[-39  -5  -7 -35  10  -1 -43  20 -54   9  17  -5  30 -19   3 -31  64 -15
 -42  73 -24 -45   8] = Zeze
[ 34 -55   0  -4 -13  31 -57 -50  26  26  70  -5   7  10  16  73  16 -28
 -35 -58 -12  53 -23] = nono
[ -5  -1   2  -7  47 -76 -70  39  18  -1  52  13  15   3 -13 -40  -3 -11
  14 -20  26   8 -12] = lunam
[ 12 -14 -11 -15 -13 -16  -6  13  -7 -33  55  37  67  28 -13 -15 -21  -9
 -17  56  13   2 -16] = kepum
[-22  52  60 -24  24 -44 -23  19   1  49 -20 -14  13  26 -59 -50  28  30
  70  54 -23 -59  66] = Nivo
[ 24   1  13 -12  19   6  26   5  33  59   3   7  34  41  16  15 -25  84
   4 -49   6  41 -73] = tol
loc: [-43]  Zeze, 6
loc: [-33]  kepum, 9
loc: [20]  Zeze, 7
loc: [67]  kepum, 12
loc: [54]  Nivo, 19

[ 46  28   3  50  22 -26  -6  24  12  50]  Geru
[ 58  42   2  58  59 -50 -29  54  -3  49]  kepum
[-53 -11  -1 -66 -39   3  45  21 -25  28]  gan
[ 11  27   2 -12   1 -29  43  59 -69  34]  Zeze
[-66  28  -2   0 -22  12  -2 -49   4 -44]  vitu
[ 58  42   2  58  48 -50  29 -26  -9 -13]  Nivo
[-66 -50  -2   0 -22  12  -2 -38   4 -44]  Puz
loc: [27]  Zeze, 1
loc: [-69]  Zeze, 8
loc: [54]  kepum, 7
loc: [49]  kepum, 9
loc: [22]  Geru, 4
loc: [-11]  gan, 1

[ 25  18 -38  42  43] -> Geru
[19 41 81 25 84] -> kepum
[23  7 82 17 36] -> lunam
[21 45 85 28  4] -> Puz
loc: [81]  kepum, 2
loc: [42]  Geru, 3
loc: [7]  lunam, 1
loc: [41]  kepum, 1
loc: [85]  Puz, 2

[ 16 -21 -31 -13  42 -12 -22  10  17  12  53 -34  35 -15  20  51 -48  22
  30   4   8  -2  -6 -47] -> nono
[ 19 -23   3 -64  34 -53 -37  55   8 -25  21 -16  -7  -6  46   9  18  -9
  14  15  23  30   4 -27] -> lunam
[ 20 -30 -32 -32  48 -29 -26  24  12   0  46 -35  22 -17  30  44 -26  12
  32  16  10  17  -2 -49] -> kepum
[-34  41 -13  26 -40  14 -18   7  19  12  17 -33  37   0  33   9 -54  49
 -18 -16   1 -54  -4  32] -> Nivo
[ 19 -23   3 -64  34 -53 -37  55   8 -25  21 -16  -7  -6  46   9  18 -14
  14  24  26  26  -8 -42] -> givin
[ 16 -21 -31 -13  42 -12 -22  10  17  12  53 -34  35 -18  20  51 -48  22
  30   4   8  -2  -6 -47] -> Zeze
[ -7   7 -23  14   3  13  -5   2  25  11  47 -33  52 -10   6  39 -71  39
  19 -19 -11 -43  -9  -8] -> vitu
loc: [-15]  nono, 13
q: [-34  41 -13  26 -40  14 -18   7  19  12  17 -33  37   0  33   9 -54  49
 -18 -16   1 -54  -4  32]  Nivo
loc: [-17]  kepum, 13
loc: [2]  vitu, 7

[-31 -21 -11   1  13  23  34  41  50  55  59  59  59  57  53  46  38  28
  18   7  -4 -47 -21] = nono
[-31  58 -11   1  13  23  34  41  50  55  59  59  59  57  53  58  38 -45
  18   7  -4 -16 -26] = kepum
[ 22 -28 -53 -31  19  51  39  -7 -49 -46  -2  44  50  12 -37 -53 -21  28
  53  31 -19  -6 -39] = tol
loc: [-39]  tol, 22
loc: [-46]  tol, 9
loc: [12]  tol, 13
loc: [-7]  tol, 7
loc: [46]  nono, 15

[  0   0   3   5   0   5   2  -1  -7  -9  -4   3   2   1   2  -2   2   3
   4  -4  -1  -3  -2  -7   4   2   0 -26  -3   3   1  -3  -2   1  -2  -2
  -1  -1   1  -3   0  -3   0  -3  -3  -4]  vitu
[  0   0   3   5   0  -5   2   8  -7  -9  -4   4  -1   1   2  -2   2   3
   4  -4  -1  -3  -2  -7   4   2   0 -26  -3   3   1  -1  -2  -8  -2  -2
  -1  -1   1  -3   0   0   0  -3  -3  -4]  Zeze
[ 0  0  3  5  0  5  2 -1 -7  0 -4  4 -1  1  2 -2  2  3  4 -4 -1 -3 -2 -7
  4  2  0  3 -3  3  1 -3 -2  1 -2 -2 -1 -1  3 -3  0 -3  0 -3 -3 -4]  Puz
q: [  0   0   3   5   0   5   2  -1  -7  -9  -4   3   2   1   2  -2   2   3
   4  -4  -1  -3  -2  -7   4   2   0 -26  -3   3   1  -3  -2   1  -2  -2
  -1  -1   1  -3   0  -3   0  -3  -3  -4]  vitu
q: [  0   0   3   5   0  -5   2   8  -7  -9  -4   4  -1   1   2  -2   2   3
   4  -4  -1  -3  -2  -7   4   2   0 -26  -3   3   1  -1  -2  -8  -2  -2
  -1  -1   1  -3   0   0   0  -3  -3  -4]  Zeze
q: [ 0  0  3  5  0  5  2 -1 -7  0 -4  4 -1  1  2 -2  2  3  4 -4 -1 -3 -2 -7
  4  2  0  3 -3  3  1 -3 -2  1 -2 -2 -1 -1  3 -3  0 -3  0 -3 -3 -4]  Puz

[  9  -4   5 -17 -15 -11  35  26  -3  -3 -18   6  26  17  28  -2  19  -2
  59   7  -9  43  28  18   3  20] = Nivo
[ 23  34  27  47  45  42  -2   5  35  35  49  26   6  16   5  32  14  33
 -25  23  41  -8   6  14  28  12] = tol
[18 15 19 13 15 13 17 17 15 14 14 14 20 18 20 13 20 14 22 13 16 19 18 16
 15 15] = lunam
[17 15 17 14 15 14 17 17 15 15 14 15 18 17 18 14 18 15 20 15 15 18 17 17
 15 16] = nono
[ 15  27  19  39  37  33  -9  -1  26  26  39  17  -1   8  -2  24   6  24
 -31  16  32 -17  -3   6  20   4] = kepum
[21 14 23 12 15 13 15 -4 18 15 16 14 22 21 22 11 23 15 23  8 20 23 23 19
 14 13] = Zeze
[ 10  -4   6 -18 -16 -12  36  27  -3  -4 -19   6  28  18  29  -2  21  -2
  62   7  -9  46  30  20   3  21] = Puz
[ 21  34  24  48  45  42  27   4  21  34  49  25   3  13   2  33  10  32
 -30  24  40 -13   2  12  27  10] = Geru
[21 18 24 16 19 15 14 14 19 14 17 13 22 20 22 13 22 16 19 10 21 19 19 15
 15 13] = givin
q: [ 15  27  19  39  37  33  -9  -1  26  26  39  17  -1   8  -2  24   6  24
 -31  16  32 -17  -3   6  20   4]  kepum
q: [17 15 17 14 15 14 17 17 15 15 14 15 18 17 18 14 18 15 20 15 15 18 17 17
 15 16]  nono
q: [21 18 24 16 19 15 14 14 19 14 17 13 22 20 22 13 22 16 19 10 21 19 19 15
 15 13]  givin
q: [21 14 23 12 15 13 15 -4 18 15 16 14 22 21 22 11 23 15 23  8 20 23 23 19
 14 13]  Zeze

[ 44 -41  10   8 -78  68 -42  66  57  26  65  36  -3  35  29  48 -65 -54
 -77  27  45  19  18 -15  52 -73  59 -43  59  25 -39  19  59 -48 -12 -36
  71  30 -36  55   3 -73 -60 -48  44]  mutag
[-24 -66 -48 -61 -39  -5  53 -11 -75 -32 -49  59 -26 -27  38  76 -38   4
 -24 -68 -59 -26 -10 -61 -75 -40 -19  71  -5 -31 -22   6 -55  54 -73 -34
 -37  37 -43 -75  -3  14 -39   0  11]  nono
[-65  29 -58  65  53 -20  68 -22  67  14  42 -33  80 -58  28  34 -39  33
 -20 -56  48  63 -62 -38  -6 -46  22  23  66  58 -34  41  48  10   7 -71
  -1 -74 -41 -11 -20  -6  -7 -60  33]  givin
[  2 -69 -11  67 -59 -66  -9  30  72 -38  69 -24 -55  38 -17 -42  81  26
   6  11   9   0  46 -58  59  44 -56 -10  70  13 -20  53 -69  52  77 -76
  45 -44 -50 -73  54 -26 -32  38 -67]  Nivo
[-58 -67 -40  75 -39 -27 -30  -6  35  80 -76  21 -31  60 -51 -78  61 -29
 -20  -6  62  25  79  59 -58  12  79  22  45  73 -48 -33  43  66 -52  47
 -28 -29  24  38   5  32   1  -8  12]  Geru
[ 24  13 -66 -62   5  55  19  17 -39 -74  -8 -43  81  47  13 -19 -17  15
  -6  15 -18   1  10 -45 -82 -58  12  70  81 -21  23  21  32  55 -57  20
  10  48  25 -58  77  73  53 -65  11]  vitu
q: [ 44 -41  10   8 -78  68 -42  66  57  26  65  36  -3  35  29  48 -65 -54
 -77  27  45  19  18 -15  52 -73  59 -43  59  25 -39  19  59 -48 -12 -36
  71  30 -36  55   3 -73 -60 -48  44]  mutag
loc: [-57]  vitu, 34

[ 59 -18 -66 -10  20  -5 -21 -25]  Nivo
[-80  71  72  50 -45 -24  30   1]  lunam
[-17 -21 -46  64 -73 -68 -74  47]  Puz
[-80  71  72  50 -44  44 -43  74]  mutag
[-81 -53 -64  55 -57  26 -18  41]  Zeze
[-64 -13 -67   8  52   4 -80  62]  tol
[ 80  10  41  48  68 -14  34  -1]  nono
[ -6  23 -58  24 -57   9 -49   2]  Geru
[ 64 -47 -41 -71  48  74 -80  57]  gan
loc: [-6]  Geru, 0
loc: [-5]  Nivo, 5
loc: [-58]  Geru, 2
loc: [-67]  tol, 2
loc: [-44]  mutag, 4

[ 11  10 -39 -40 -70  10 -54]  Nivo
[-36 -11  40  -5  -4 -19  10]  gan
[ 23 -41 -14 -13  24 -75 -48]  givin
loc: [-41]  givin, 1
loc: [11]  Nivo, 0
loc: [-36]  gan, 0
loc: [-40]  Nivo, 3
loc: [-4]  gan, 4
loc: [-75]  givin, 5

[ 22   9 -28  10 -76] = Geru
[40 -3 39 10 58] = vitu
[-59  11 -29  77 -77] = lunam
[-16  21 -16  -5   9] = kepum
loc: [40]  vitu, 0
loc: [11]  lunam, 1
loc: [-29]  lunam, 2
q: [-59  11 -29  77 -77]  lunam
loc: [21]  kepum, 1
loc: [22]  Geru, 0

[34 -9 45 44] = givin
[24 -9 77 26] = Puz
[ 43  -9  23 -17] = Geru
[15 -9 20 14] = kepum
[43 35 76 14] = Nivo
[51 -9 76 14] = tol
[ 15 -15 -18  26] = nono
[ 52 -34 -18  20] = Zeze
[ 52 -34  76   8] = vitu
loc: [23]  Geru, 2
q: [43 35 76 14]  Nivo
loc: [-15]  nono, 1
loc: [44]  givin, 3
loc: [24]  Puz, 0
loc: [34]  givin, 0
q: [ 52 -34  76   8]  vitu

[ -5 -55   1  29  -1  -5  -5  51]  nono
[  2   5 -12   8  41   3  -8  -4]  mutag
[  8   0   8   7  50 -48 -10  -3]  givin
[-12 -15 -12  32 -75  30  33  28]  Puz
[  8 -36  19  -7  55 -75  64  -5]  Zeze
[-13  16  -9   3  17 -39 -36  -1]  kepum
[ 36  63   4 -45   0  -1 -21 -50]  Nivo
[-19 -58   8  42   0  13  35  55]  Geru
loc: [41]  mutag, 4
loc: [63]  Nivo, 1
loc: [42]  Geru, 3
loc: [-10]  givin, 6
loc: [-45]  Nivo, 3
loc: [35]  Geru, 6
loc: [-15]  Puz, 1

[  2  10  -6 -48 -18   0 -32  20  -3 -11 -18  38  12  18] = tol
[  6   6  -3  19   5  -4 -11  -8  -9  18  10   5  15  -5] = Puz
[ -9   0  -6 -18   2 -17  -8  -3  -5  -5  16  27 -15  15] = Geru
[ 17 -16 -28   0 -62   0 -25   2 -34   4 -14   7  -5   5] = givin
[-14   0  -8  20  29  22   0  -7  19   8  38 -12   3  15] = mutag
[-13 -10 -17  22  36  15  -3   9  16 -55  50  21 -37 -25] = nono
[ 28  49  18  12  -7 -12  39  -4  27 -22 -24 -33 -20 -11] = Nivo
[-23  14  20 -11  -3  13   6  -5 -23  10  10  -6   0   8] = lunam
[ 37   1   5   0   2  28   7  -2 -40  -3 -10   9  28  -1] = Zeze
q: [-13 -10 -17  22  36  15  -3   9  16 -55  50  21 -37 -25]  nono
loc: [21]  nono, 11
loc: [-24]  Nivo, 10

[ 16  24 -16  18   8  30  38 -21  26  -6  -3  -7  -1  17  22  10  25  -7
  13  18  39   5  26 -31   6 -12  42  -6  17  -1  -2   3   6  29  -3] : mutag
[ 12  18 -17  15   7  26  33 -14  21  -3  -3  -7  -2  19  23  10  21 -11
  11  19  35   2  23 -30  10  -9  43  -8  18  -2  -2   4   6  23  -1] : kepum
[ 10   3  53  11   8   0 -13  27   4  18  33  26  21  -9  -2   6  -2  45
   9   3 -12  28  -7  65  -2  28 -39  31   1  26  31   8  11   6  21] : Geru
[  5  20   2  18   7  30  28 -16  25  -3  10  -5   1  11  27  13  17   9
   4  14  31   5  11  -7  -1  -2  21   1  17   4   6   3  -2  22  -8] : tol
[ -9  -7  42   1  13  -4 -20  37  -3  22  32  24  19   9  10  15 -12  34
  -3   3 -11   5 -13  56   3  35 -26  28  11  27  21  18   6 -15  11] : gan
[ 10   3  53  11   8   0 -13  27   4  18  33  26  21  -9  -2   6  -2  45
   9   3 -12  28  -7  65  -2  28 -39  31   1  26  31   8  11   6  14] : givin
[ 35  35   8  31   4  32  40 -28  33  -8   6   3   6  -5   5   0  28  17
  27  13  35  31  32  -7  -5 -15  15   7   5   5  13  -5  13  50   0] : lunam
[ -5  -9  26  -4   3 -11 -20  25  -8  13  15  14  10  -3  -3   3 -10  19
  14  -2 -18   6 -13  37   2  20 -25  14  -1  12  13   6   3 -13   9] : Nivo
[-21   1  20   4  13  15  -1  16  10  12  24   4   9  21  35  24   2  20
 -14   9  10 -10 -13  25   4  25   0  13  22  16  10  18  -9 -12  -5] : Puz
[-49 -23   7 -16  16  -1 -23  46 -11  26  21   6   9  42  47  35 -12   1
 -34  10  -4 -38 -30  24  19  41  11   6  32  17   1  30 -12 -49   0] : nono
[ -9  18 -17  15   7  26  33 -14  21  -3  -3  -7  -2  19  23  10  21  34
  11  19  35  14  23 -30  10  -9  43  28  18  -2  -2   4   6  23  -1] : vitu
q: [ 10   3  53  11   8   0 -13  27   4  18  33  26  21  -9  -2   6  -2  45
   9   3 -12  28  -7  65  -2  28 -39  31   1  26  31   8  11   6  14]  givin
q: [-21   1  20   4  13  15  -1  16  10  12  24   4   9  21  35  24   2  20
 -14   9  10 -10 -13  25   4  25   0  13  22  16  10  18  -9 -12  -5]  Puz
q: [ 35  35   8  31   4  32  40 -28  33  -8   6   3   6  -5   5   0  28  17
  27  13  35  31  32  -7  -5 -15  15   7   5   5  13  -5  13  50   0]  lunam
q: [ 10   3  53  11   8   0 -13  27   4  18  33  26  21  -9  -2   6  -2  45
   9   3 -12  28  -7  65  -2  28 -39  31   1  26  31   8  11   6  21]  Geru

[  5   0   7   8  30  -3 -51   9   0  26  -4   5  -3  -4 -12   7  -6  -1
   5  29]  Zeze
[  4  -2   2   6  11  -1 -36   7   6  14  -8   8   0  -7  -3 -21  -7   0
   9  42]  gan
[  2  -2 -13   7  -9  -2   2   2   7  14  -4  19  12 -12  -7 -72 -36   4
  21  22]  nono
[  2  -3   3   4  -2   1 -28   8  11  14 -11   1   5  -9   5 -34  -7   0
   8  62]  Puz
loc: [22]  nono, 19
loc: [26]  Zeze, 9
q: [  2  -3   3   4  -2   1 -28   8  11  14 -11   1   5  -9   5 -34  -7   0
   8  62]  Puz

[-29  39 -11   7  -6  27  -1  10 -12  34 -12 -21 -13  -9  26  18  35  14
   0  -2] -> kepum
[-17  28  -4   4  -8  -6   1   6  -9  26  -9 -19 -10  -7  22  15  30   9
  -7   0] -> lunam
[-17  28  -4   4 -32  20   1   6  -9  26  -9 -19 -10  -7  22  15  30   9
  59   0] -> Geru
[  7  46  19  -3 -39  17 -34 -20  -6  44  -5 -31 -25 -10  43  30  64  30
 -30  -5] -> mutag
[-17  28   2   4 -32  20   1   6  -9  26  -9 -19 -17  -8  31  23  45  19
 -21  -3] -> vitu
[-17  28   2   4 -32  20  30   6  -9  26  -9  31 -10  -7  22  15  30   9
  59   0] -> gan
q: [-17  28   2   4 -32  20   1   6  -9  26  -9 -19 -17  -8  31  23  45  19
 -21  -3]  vitu
loc: [18]  kepum, 15
loc: [17]  mutag, 5

[ 13  23   0 -61] : Puz
[ 26 -24  15 -62] : givin
[ 23 -25   0 -61] : mutag
[-9 22 13 46] : tol
[13 -1  0 58] : vitu
[47 32  6 58] : kepum
loc: [26]  givin, 0
loc: [46]  tol, 3
loc: [22]  tol, 1
loc: [47]  kepum, 0
loc: [-62]  givin, 3
loc: [15]  givin, 2

[ 78  79 -64 -44] -> givin
[ 61  28  -3 -69] -> kepum
[-54  -4 -79  -9] -> lunam
loc: [79]  givin, 1
loc: [-3]  kepum, 2

[ 36  58  27  35  12  23  -8  42 -39] -> Zeze
[ -7 -53 -14 -67  35 -54  14 -33  16] -> givin
[ -8 -51 -12 -79  46 -66  10 -28  14] -> gan
[ -2 -23  38  -4  31 -38 -23  -5  50] -> Nivo
loc: [-38]  Nivo, 5
loc: [46]  gan, 4
loc: [36]  Zeze, 0
loc: [-14]  givin, 2
loc: [42]  Zeze, 7

[-86   8   7  30  19  61 -18 -20 -19 -18  -1   3] : Nivo
[-3 -2 31  1  1  2  0 -2  1  1 -1  0] : tol
[-25   2   7   8   6  19   3   0 -15 -11  -2  12] : lunam
[ 4  0 -3 -1 -1 -3 -1  0  3  2  1 -3] : Zeze
[-25   4   2   4   5  19  -4  -4  -8  -7   0   2] : gan
[-29   5   4  10   6  21  -2  -3 -12 -11   0   6] : kepum
loc: [30]  Nivo, 3
q: [-29   5   4  10   6  21  -2  -3 -12 -11   0   6]  kepum
loc: [-19]  Nivo, 8
q: [ 4  0 -3 -1 -1 -3 -1  0  3  2  1 -3]  Zeze

